array([-21, -35,   9, -25,  43]) result: -25
array([ 51,  66, 253, 896, 936, 339]) result: 936
array([ 49, 562, 216, 846]) result: 216
array([-473,  169,  963,  200, -293, -138, -964]) result: -138
array([-47,  36,  -5,  23, -33, -25,  43]) result: -25
array([-546,   31, -407,  146,  561,  163]) result: 561
array([ 14,  34, 209,  10]) result: 209
---
(-112.062, -107.322, 26.367, 136.027) Out: -112.062
((129.410, 129.898, -45.758, 94.639, -15.502, 102.867), (130.420, 119.105, -99.935, -123.111, -36.608, 204.981)) Out: -99.935
((-2.63, 3.31, 13.24, -7.78, 16.82, -1.59), (-5.95, -10.01, -15.23, -5.38, 21.41, 5.36), (21.80, -6.90, -14.80, -0.19, 3.80, -4.01)) Out: -14.80
(-0.155, -0.088, 0.011, 0.144, -0.105) Out: -0.088
((-2.68, 7.67, 0.42, 6.62), (-15.20, 21.38, -12.25, -10.98), (15.09, 12.44, 19.51, -7.19)) Out: 15.09
((-115.7, -18.3, 54.3, 198.5), (130.9, 100.0, 170.0, -22.9)) Out: 130.9
(-0.290, 36.582, 132.481, -134.716, -5.673, 161.258) Out: 132.481
(-22.61, -129.63, -144.46, 109.63) Out: -22.61
((-1.48, 2.07, 0.63, -1.69), (-1.22, -1.88, -1.71, -0.92)) Out: -1.22
---
Input:  -77  -400    59   601   251  -208  -892
Output: -77
Input: 160   39  247  149    7
Output: 160
Input: 93  25  45   2  17  63
Output: 93
Input: 165  251   35  249
Output: 165
Input:  31  -44  -48   30
Output: 31
Input: 119  226  185   33   57
Output: 119
Input: 218  190  132  113   53
Output: 218
---
-.20  .37  .26  .00  .00 -.52 -.15
 .34  .00 -.26 -.07  .00 -.11  .24
 .20  .58  .01 -.09  .23  .00 -.03
→ -.03

 .46 -.03 -.25  .59 -.42 -.18
-.11 -.19  .01 -.31  .31 -.22
-.08 -.09  .03  .29  .04  .02
→ .02

 .36  .09  .14  .53  .02  .11
-.27  .10  .03  .07  .03  .25
-.02 -.17  .25 -.04 -.03 -.06
→ -.06

 .18 -.32  .11 -.43 -.02  .20
-.36 -.03  .08 -.38 -.49  .22
 .35  .21  .12  .29  .24  .11
→ .11

 .05 -.01  .36  .01  .01  .00  .18
-.31  .00  .58 -.03 -.01 -.01 -.06
 .38  .00 -.33  .02 -.01 -.01  .05
→ .05

-.25  .06 -.08  .09
-.60  .15 -.29 -.06
-.15 -.50 -.22 -.13
→ -.13

-.21  .08  .54  .05  .26  .16 -.02
 .13  .06  .04 -.07  .01 -.04 -.01
-.15 -.30  .01 -.02  .34 -.27  .06
→ .06

 .01 -.38  .00  .00 -.01 -.46
 .00 -.49 -.01  .00  .02  .00
 .01 -.22 -.02  .00  .01 -.38
→ -.38

-.22  .07 -.29  .01  .11  .10
-.16  .51 -.20  .07  .05  .20
 .30  .13 -.02 -.60  .41  .02
→ .02

-.29 -.11 -.02 -.40
 .19  .15 -.22  .00
 .04 -.49  .47  .23
→ .23
---
[[.39, -.20, .17, .08, .00, -.25],
 [.57, -.06, -.12, .24, -.02, -.18]] >> .57, -.25

[-.51, .04, .13, -.23, .45, .22] >> .45, -.51

[-.25, .39, .58, .21] >> .58, -.25

[.40, .33, -.06, -.37, -.42, .21, -.51] >> .40, -.51

[[-.08, .24, -.59, -.22, .41],
 [.02, .04, -.11, .44, .05]] >> .44, -.59

[[.15, -.43, -.24, -.49],
 [-.23, .19, .19, -.02],
 [-.20, .24, .00, .38]] >> .38, -.49

[[-.08, -.36, .45, .52],
 [.17, -.50, -.13, .24]] >> .52, -.50

[[.61, .13, -.29, -.44],
 [.51, -.10, -.12, -.31]] >> .61, -.44

[-.28, .50, -.58, -.04, -.42, .03] >> .50, -.58

[[.59, .33, -.13, .01, -.28, .04, -.40],
 [-.30, -.35, -.20, .04, .09, -.21, .49]] >> .59, -.40
---
[1.11, -1.09, -0.63, -0.86] ⇒ 1.11, -1.09

[0.076, 0.112, -0.085, -0.126] ⇒ 0.112, -0.126

[0.408, 0.656, -0.297, 1.366, -1.800] ⇒ 1.366, -1.800

[[0.22, -0.06, 0.06, 0.09],
 [-0.09, 0.13, -0.06, -0.03],
 [-0.13, 0.14, 0.05, -0.04]] ⇒ 0.22, -0.13

[1.2, -0.7, -0.4, 0.6, -1.3, -0.3, 1.3] ⇒ 1.3, -1.3

[4.9, -14.5, 12.3, -14.2, 9.1] ⇒ 12.3, -14.5

[-10.911, -3.885, 10.904, -8.759, 8.114] ⇒ 10.904, -10.911

[-1.821, -1.397, -0.906, -0.738, 1.025, -1.776, 0.137] ⇒ 1.025, -1.821
---
[[-0.158, -0.100, 0.155, -0.031, 0.192, 0.100],
 [-0.076, -0.079, -0.018, -0.006, 0.049, -0.040],
 [-0.129, -0.063, 0.091, -0.026, 0.147, 0.083]]
0.155

[-0.163, -0.109, -0.114, -0.016, 0.108]
-0.114

[0.18, 0.11, 0.17, 0.07, -0.02, -0.17]
0.17

[[0.3, -0.9, -0.1, -1.3, 1.8, -1.6],
 [-1.5, 0.4, 0.5, -0.4, -1.3, -0.1],
 [-0.4, 0.6, -0.5, -0.5, -0.4, -0.6]]
-0.1

[-0.55, -0.09, -0.05, 1.36, -0.98, -0.71, -1.30]
-0.05

[[0.8, -1.5, 0.3, -0.1, -0.5, -1.7, 0.5],
 [1.1, -1.4, 0.2, -0.1, -0.6, -1.8, 0.4],
 [2.1, -0.3, 0.0, 0.7, -0.1, -0.4, 0.5]]
0.3

[-2.86, 15.92, 6.57, -1.52, -13.67]
6.57
---
 .12 -.21 -.29 -.45  .42 -.55 gives .12
-.62 -.08  .45  .13 gives -.62
-.56 -.06 -.16 -.41 gives -.56
-.17 -.29  .17  .12  .62 gives -.17
-.28  .46  .03 -.55 gives -.28
.06 .04 .55 .06 gives .06
---
[[  9.919  10.023   1.830  16.419  20.204 -17.592 -16.748]
 [ 10.558  10.324   1.849  14.053  18.450 -21.486 -17.025]
 [  9.019   9.783   1.890  19.490  20.597 -23.405 -12.916]] Out: 9.919

[  5.253 -12.274   1.850 -15.983  11.363   6.903  15.967] Out: 5.253

[-10.48   4.82  13.56   3.75] Out: -10.48

[[ 165.270  -28.810    9.945 -179.574 -127.812  177.777  141.947]
 [-160.794  153.180  -74.759  117.253   79.253   98.613   61.695]
 [-148.510  147.549   -9.096  115.239   25.600   20.615   56.459]] Out: 165.270

[-165.8  183.3   81.6  131.2  -19.6 -112.9] Out: -165.8

[-1.351 -0.077  1.830  1.705 -1.158 -0.303] Out: -1.351

[-13.2  14.7   8.5 -12.8] Out: -13.2
---
-.01  .59  .05 -.07  .22
-.32 -.22  .03  .06 -.13
-.02 -.25  .14  .02 -.01
out .05

-.54 -.38  .03  .47
 .38  .21 -.01 -.37
-.34 -.19  .04  .39
out .03

-.07 -.19  .17 -.06  .53  .38 -.06
 .11  .10  .12  .28  .01  .19  .31
 .53  .06  .12 -.22  .01  .16  .31
out .17

 .38  .03 -.63 -.23 -.10 -.10
-.05 -.03 -.02 -.01 -.03  .05
 .50 -.09  .03  .20  .45 -.21
out -.63

 .42 -.20 -.14  .30 -.07 -.02
-.24  .19  .53  .34 -.48  .54
-.42  .32 -.14 -.35 -.01 -.01
out -.14

 .14 -.55 -.04 -.15 -.17 -.27
 .43 -.06  .16  .08 -.20 -.26
 .13 -.45  .13 -.12 -.25 -.38
out -.04

 .00 -.24 -.11 -.24 -.01 -.01
 .07 -.21 -.27  .27 -.54 -.54
 .38  .18  .43  .04 -.04 -.04
out -.11

-.14 -.36  .46 -.11 -.31 -.36 -.19
 .01  .25 -.44  .14  .31  .22  .12
 .28  .01 -.02  .04  .24  .05  .23
out .46
